Below are the code and all the weights of a small trained network. Each question names an input and a target symbol and asks about switching units off, where a switched-off unit gives its printed mean instead of its output.

import numpy as np


def w(rows, s, z=0):
    codes = np.array(rows[::2]) - 128.0
    scale = np.full(codes.shape[1], s)
    scale[-1] = z or s
    return codes * scale


def f(y):
    return y / 2 * (1 + np.tanh(0.7978845608 * (y + 0.044715 * y**3)))


def softmax(a):
    e = np.exp(a - a.max(-1, keepdims=True))
    return e / e.sum(-1, keepdims=True)


def log_softmax(a):
    a = a - a.max(-1, keepdims=True)
    return a - np.log(np.exp(a).sum(-1, keepdims=True))


def net(x, mask):
    ids = ['ΓΞΦβμψ'.index(c) for c in x.split()]
    T = len(ids)
    res = E[ids] + P[:T]
    u = 0
    for l in range(2):
        q, k, v = (res @ M[l].T for M in (Q, K, V))
        z = softmax(np.where(np.tri(T) > 0, q @ k.T / 3**0.5, -1e9)) @ v
        res = res + np.where(mask[u], z, O[l][:, -1]) @ O[l][:, :-1]
        u += 1
        y = f(res @ A[l][:, :-1].T + A[l][:, -1])
        res = res + np.where(mask[u : u + 4], y, B[l][:, -1]) @ B[l][:, :-1]
        u += 4
    return log_softmax(res[-1] @ U[:, :-1].T + U[:, -1])


Q, K, V, O, A, B = {}, {}, {}, {}, {}, {}
E = w([
[194,159,115,158,124,161,94,141,146,143],'Γ',
[131,122,98,127,109,116,80,47,99,115],'Ξ',
[53,185,173,115,144,151,118,150,138,138],'Φ',
[207,116,113,109,207,134,107,210,139,116],'β',
[81,163,71,145,183,103,157,158,150,254],'μ',
[103,71,77,186,98,115,134,101,134,183],'ψ',
],0.023)
P = w([
[163,218,117,71,162,1,144,133,168,77],'0',
[184,143,73,170,167,180,125,134,124,143],'1',
[161,117,95,150,181,168,100,124,92,137],'2',
[146,86,101,138,158,167,90,139,93,137],'3',
[119,84,109,101,130,169,58,166,80,139],'4',
[108,79,115,84,119,163,61,165,62,150],'5',
[105,65,124,90,100,187,44,170,60,180],'6',
],0.01)
Q[0] = w([
[147,132,162,130,37,45,255,139,197,113],'0.h0',
[144,30,176,144,77,240,168,135,154,111],'0.h0',
[60,62,51,154,140,182,136,112,103,166],'0.h0',
],0.0067)
K[0] = w([
[92,38,145,173,111,255,139,146,120,145],'0.h0',
[154,129,175,131,81,157,76,186,136,120],'0.h0',
[99,109,181,90,138,96,171,128,174,44],'0.h0',
],0.0078)
V[0] = w([
[156,80,72,147,147,180,75,52,99,175],'0.h0',
[115,169,188,78,25,50,14,34,205,157],'0.h0',
[54,2,123,86,185,20,209,91,197,143],'0.h0',
],0.0051)
O[0] = w([
[88,142,180,99,66,85,221,185,134,254,48],'0.h0',
[198,34,137,155,43,150,214,173,172,122,255],'0.h0',
[161,174,52,105,122,114,171,118,42,92,5],'0.h0',
],0.01,0.0026)
A[0] = w([
[146,210,125,107,140,193,198,129,2,133,7],'0.n0',
[124,62,143,103,84,143,225,159,195,137,8],'0.n1',
[150,125,131,114,200,118,131,203,125,153,11],'0.n2',
[31,193,197,65,124,212,169,66,146,104,245],'0.n3',
],0.0069,0.0014)
B[0] = w([
[132,84,230,150,161,127,2,4,206,115,180],'0.n0',
[102,62,161,198,154,99,98,141,64,116,229],'0.n1',
[70,115,74,41,64,77,81,188,100,87,253],'0.n2',
[153,112,179,165,89,70,117,138,141,76,183],'0.n3',
],0.0085,0.0033)
Q[1] = w([
[101,147,121,74,187,123,254,78,161,103],'1.h0',
[135,160,119,152,109,157,127,134,79,173],'1.h0',
[170,163,143,149,120,144,162,150,147,165],'1.h0',
],0.0097)
K[1] = w([
[254,233,113,182,181,119,163,114,230,101],'1.h0',
[103,152,226,101,95,204,125,145,55,93],'1.h0',
[111,180,79,119,175,178,112,99,81,59],'1.h0',
],0.0062)
V[1] = w([
[125,204,204,173,114,167,185,97,196,62],'1.h0',
[169,156,136,97,142,140,98,243,137,121],'1.h0',
[2,144,129,202,203,147,119,168,155,114],'1.h0',
],0.0067)
O[1] = w([
[152,86,128,187,33,140,15,121,135,117,1],'1.h0',
[27,99,49,217,138,111,175,210,187,87,167],'1.h0',
[155,1,124,228,170,35,152,211,140,135,158],'1.h0',
],0.0087,0.0086)
A[1] = w([
[179,214,93,127,169,168,253,128,100,120,185],'1.n0',
[136,91,186,168,74,238,73,122,89,188,178],'1.n1',
[240,149,129,116,130,167,139,139,201,137,154],'1.n2',
[128,117,205,155,25,169,68,109,88,136,6],'1.n3',
],0.0061,0.0027)
B[1] = w([
[44,120,127,157,55,160,101,111,4,183,254],'1.n0',
[186,154,89,68,23,114,116,67,151,159,250],'1.n1',
[161,80,118,187,192,175,128,34,141,32,217],'1.n2',
[150,158,204,255,130,58,147,204,99,250,173],'1.n3',
],0.0081,0.005)
U = w([
[77,153,119,127,140,156,129,157,153,40,124],'Γ',
[155,148,167,93,196,85,155,126,103,151,218],'Ξ',
[121,146,175,114,145,82,133,167,237,134,249],'Φ',
[126,171,136,150,236,102,128,185,95,118,2],'β',
[142,253,140,71,124,77,145,165,156,164,116],'μ',
[144,144,151,165,66,41,141,189,60,89,18],'ψ',
],0.0056,0.0033)

Each question gives the input, a string of symbols that net reads in full, and the target symbol t.
The units are the heads (3 rows each of Q, K, V and O) and the neurons (one row each of A and B). Each row of codes is followed by its name. A weight is (code - 128) times the scale printed after its matrix; where a second scale follows, it is the last column's (O, A, B and U).
mask holds one flag per unit, layer by layer, with each layer's heads first. A switched-off unit (its flag False) gives its mean, the last column of its rows in O or B, instead of its output. The means were averaged over made-up inputs and are rounded, as every weight is.
A unit's drop is (log p(t) with every unit on - log p(t) with that unit switched off) / (log p(t) with every unit on - log p(t) with every unit switched off).
The circuit of an input: a set's keep is (log p(t) with only the set's units on - log p(t) with every unit switched off) / (log p(t) with every unit on - log p(t) with every unit switched off). Starting from all 10 units, units are removed one at a time, each time the one whose removal leaves the highest keep (on an exact tie, the one counted first), for as long as the keep stays at least 0.8.
units of the circuit, in order: the units of the circuit, biggest drop first
most important unit: the unit with the biggest drop
top k neurons: the k neurons with the biggest drops, biggest first
top k neurons in layer l: the k neurons of layer l with the biggest drops, biggest first
input Ξ Φ Γ Γ, target ψ: units of the circuit, in order => 0.h0, 1.h0, 0.n1
input β μ μ Ξ, target β: units of the circuit, in order => 0.h0, 1.h0, 0.n2
input Ξ Γ β Γ Ξ ψ Γ, target Ξ: units of the circuit, in order => 1.h0, 0.n1, 0.h0
input β Γ ψ, target β: units of the circuit, in order => 0.h0, 1.n1
input ψ Ξ Γ, target μ: most important unit => 1.h0
input Ξ Ξ Γ, target ψ: top 4 neurons => 1.n0, 0.n1, 1.n3, 0.n0
input ψ Γ ψ Γ Γ Ξ, target μ: units of the circuit, in order => 1.h0, 0.h0
input Ξ Φ Γ ψ ψ Γ β, target ψ: units of the circuit, in order => 0.h0, 0.n1
input Γ Γ Γ Γ Γ Γ Γ, target Φ: units of the circuit, in order => 0.h0, 1.n0
input β β Ξ, target β: units of the circuit, in order => 0.h0, 0.n2, 1.h0
input β β Γ Φ μ Ξ ψ, target β: top 2 neurons => 1.n1, 0.n0
input Γ β Φ Γ Ξ Γ Ξ, target μ: units of the circuit, in order => 1.h0, 1.n2
input Ξ Γ β, target ψ: units of the circuit, in order => 0.h0, 0.n2
input Γ Φ Γ Φ Ξ Φ, target ψ: units of the circuit, in order => 1.h0, 0.n3
input Ξ β μ, target ψ: units of the circuit, in order => 0.h0, 0.n1
input Γ β Γ Φ Ξ, target Φ: top 3 neurons => 1.n0, 0.n2, 0.n1
input Γ Φ Γ Γ, target Φ: top neuron in layer 0 => 0.n1
input Ξ Γ β ψ Γ Ξ Φ, target ψ: top 2 neurons => 0.n1, 0.n3
input μ Γ Γ Φ Ξ ψ Γ, target Ξ: top 2 neurons in layer 0 => 0.n0, 0.n2
input Φ β Ξ, target Γ: top neuron => 0.n2
input β Ξ Ξ β Ξ Γ μ, target β: top 2 neurons => 0.n2, 1.n1
input ψ Γ Φ, target μ: top 2 neurons in layer 0 => 0.n0, 0.n1
input β Γ Ξ Ξ β Ξ Γ, target β: top 2 neurons => 0.n2, 1.n1
input β β ψ β μ, target β: top 2 neurons => 1.n1, 0.n2
